Small tables with named rows and columns. After each table, cells are looked up by row and column.

zira.tsv
	pivan	rozemi	rata	fisabu	vufitum	vosa	lifik	sev
fel	68780	76857	64596	81300	51951	60439	68586	68043
dus	68803	69025	72573	71177	73295	52202	64950	61039
zamezed	62202	63133	61288	75555	61985	61359	44715	66658
fup	88725	74246	72359	96688	41228	29440	83100	49835
dit	74368	53933	74912	45184	80738	33381	40127	59216
nubenuz	66420	66156	69755	71188	65385	63291	65995	63889
bulu	83266	5083	53601	44275	81992	36875	73270	64382

What is the lifik of zamezed in zira?
44715
What is the rata of fel in zira?
64596
What is the rata of bulu in zira?
53601
What is the rata of nubenuz in zira?
69755
What is the rata of fup in zira?
72359
What is the sev of dit in zira?
59216
What is the fisabu of dus in zira?
71177
What is the rozemi of fup in zira?
74246
What is the fisabu of zamezed in zira?
75555
What is the sev of dus in zira?
61039
What is the vufitum of zamezed in zira?
61985
What is the lifik of fup in zira?
83100
What is the vufitum of dit in zira?
80738
What is the vosa of fel in zira?
60439
What is the rozemi of dus in zira?
69025
What is the rozemi of zamezed in zira?
63133
What is the lifik of dus in zira?
64950
Row with the largest pivan: fup

bizuzem =
	vulari	pizoto	leb	vaf	vik	pil	tam	lis
beri	103	103	203	169	38	134	131	66
nogifo	165	142	173	64	151	205	186	225
pur	61	160	145	128	126	188	121	111
lonena	51	89	156	88	102	74	129	115
dirot	152	175	148	166	155	85	109	85

beri, pil => 134
pur, vaf => 128
nogifo, vik => 151
nogifo, tam => 186
pur, vik => 126
lonena, vulari => 51
nogifo, pizoto => 142
Row with the largest tam: nogifo

Table bez
	basaz	buki	sigo	sed	vokami	gur	diz
dizi	0.69	0.78	-0.57	-0.23	0.12	-0.63	0.30
vez	0.13	-0.37	0.24	-0.33	-0.91	-0.21	0.21
ninisif	0.01	-0.60	0.22	-0.79	-0.51	-0.16	-0.18
rosit	-0.25	-0.08	-0.10	0.40	0.15	0.04	-0.11
nibi	-0.14	0.03	0.07	-0.42	-0.01	-0.04	-0.27
torubas	0.16	0.45	-0.24	-0.88	0.20	-0.33	-0.37

sed of vez = -0.33
diz of vez = 0.21
gur of nibi = -0.04
sed of torubas = -0.88
basaz of rosit = -0.25
diz of dizi = 0.30
buki of vez = -0.37
sed of ninisif = -0.79
Which row has the largest buki? dizi

zakosib.tsv
	pof	nok	lavofeg	pimuzu	zon
ranidin	60	118	122	101	127
neka	178	124	150	36	85
patav	138	85	45	99	25
kimeku	91	98	99	103	97
lud	71	103	104	83	151
vigoli	65	61	123	66	241
mon	140	128	211	61	132
sovedi	105	142	21	69	48
gab	121	134	178	106	86
roza	98	111	169	88	132
mari	91	105	94	99	101
nasinad	135	99	67	96	31
gebepu	145	122	192	56	128

gab, nok -> 134
gab, pof -> 121
mon, zon -> 132
gebepu, lavofeg -> 192
lud, zon -> 151
sovedi, zon -> 48
nasinad, pof -> 135
neka, lavofeg -> 150
neka, zon -> 85
lud, pof -> 71
gab, pimuzu -> 106
neka, pimuzu -> 36
Which row has the largest pof? neka

nok:
,ved,dalano,gar,fefi,rirabu,nerake
rade,7.5,1.9,6.6,7.9,3.3,2.8
tifisuz,7.2,3.6,6.9,5.6,2.6,2.2
tuz,1.8,0.3,6.0,2.0,1.6,4.0
pezuzi,1.6,6.1,3.5,6.3,5.3,4.2
kuz,2.4,3.1,4.4,3.4,2.8,4.0
gidafab,2.4,3.5,3.1,6.8,5.1,4.6
mima,3.2,2.4,4.5,3.5,2.8,3.6
linotu,2.9,2.9,3.3,3.2,3.2,3.3
lasi,2.3,1.2,6.1,6.4,4.5,5.2
dek,2.4,2.3,3.4,3.6,3.2,3.7
nevofis,2.5,3.2,2.8,3.8,3.8,3.6
rak,3.0,2.8,4.2,3.8,3.8,3.4

rirabu of mima is 2.8
ved of linotu is 2.9
ved of tuz is 1.8
fefi of tifisuz is 5.6
dalano of lasi is 1.2
nerake of tifisuz is 2.2
dalano of rade is 1.9
ved of rak is 3.0
rirabu of dek is 3.2
fefi of dek is 3.6
ved of lasi is 2.3

Table ziga
cols = rugiz, nov, tupogo, muputi, ver, kebeb, fel, zofoniz, marovu
naz: [0.0, -0.2, -0.4, -0.5, -0.2, 0.0, -0.4, 0.6, 0.0]
logaku: [-0.1, 0.1, -0.3, -0.2, -0.2, 0.3, 0.1, 0.4, 0.4]
mukege: [-0.1, 0.0, 0.1, -0.3, -0.1, -0.6, -0.1, -0.6, -0.2]
fikime: [-0.2, -0.6, -0.1, -0.2, -0.1, -0.7, -0.5, 0.3, -0.1]
diramol: [-0.1, -0.2, -0.2, -0.5, -0.2, 0.6, -0.2, -0.7, 0.2]
beno: [-0.1, -0.3, -0.2, 0.0, -0.1, -0.6, 0.1, 0.1, -0.2]
bokad: [-0.2, -0.3, 0.0, 0.0, -0.2, -0.6, -0.6, -0.4, 0.1]
muful: [-0.2, -0.3, -0.1, 0.0, -0.2, 0.0, -0.1, -0.2, -0.3]
zifazuz: [-0.1, -0.2, -0.1, -0.4, -0.2, 0.0, 0.0, -0.1, 0.5]

tupogo of logaku = -0.3
ver of naz = -0.2
muputi of fikime = -0.2
ver of beno = -0.1
zofoniz of bokad = -0.4
marovu of logaku = 0.4

pon =
	muv	gagote	ran	dode	kalito	timus
dor	142	66	143	138	142	141
moma	142	138	133	146	152	170
rudez	142	185	143	86	163	181
zalis	86	138	123	190	139	94
zoturil	142	78	143	153	150	129
podim	142	138	133	146	152	141
vuniri	180	138	138	86	142	176
nel	142	138	143	146	139	141
det	86	173	123	146	137	141
bedotos	105	209	117	146	152	141
vefi	114	54	153	123	142	152
sizelug	142	138	195	146	142	129
tavip	217	126	143	108	142	141

sizelug, kalito: 142
nel, ran: 143
sizelug, gagote: 138
nel, kalito: 139
podim, dode: 146
bedotos, kalito: 152
det, kalito: 137
zalis, kalito: 139
dor, ran: 143
bedotos, ran: 117
bedotos, dode: 146
zoturil, dode: 153
rudez, muv: 142
rudez, kalito: 163
dor, timus: 141
zoturil, gagote: 78
tavip, timus: 141
vefi, timus: 152
vuniri, ran: 138
rudez, timus: 181

tamid =
columns: lupak, fom
rokoge: [6, 75]
puzurim: [32, 30]
munoku: [35, 15]
rizoden: [77, -29]
bemutib: [-92, -9]
bafipib: [25, 16]
ruf: [40, 34]
lefu: [28, -46]
gutu: [-8, -65]
diz: [5, 76]
kiven: [-72, 34]
nume: [-96, -13]

What is the fom of bemutib in tamid? -9
What is the fom of diz in tamid? 76
What is the lupak of bafipib in tamid? 25
What is the fom of rizoden in tamid? -29
What is the lupak of nume in tamid? -96
What is the lupak of lefu in tamid? 28
What is the fom of nume in tamid? -13
What is the fom of kiven in tamid? 34
What is the fom of rokoge in tamid? 75
What is the lupak of rizoden in tamid? 77
What is the lupak of munoku in tamid? 35
What is the lupak of bemutib in tamid? -92
What is the lupak of ruf in tamid? 40
What is the lupak of gutu in tamid? -8
What is the lupak of kiven in tamid? -72
What is the lupak of diz in tamid? 5
What is the fom of munoku in tamid? 15
What is the lupak of rokoge in tamid? 6
What is the fom of bafipib in tamid? 16

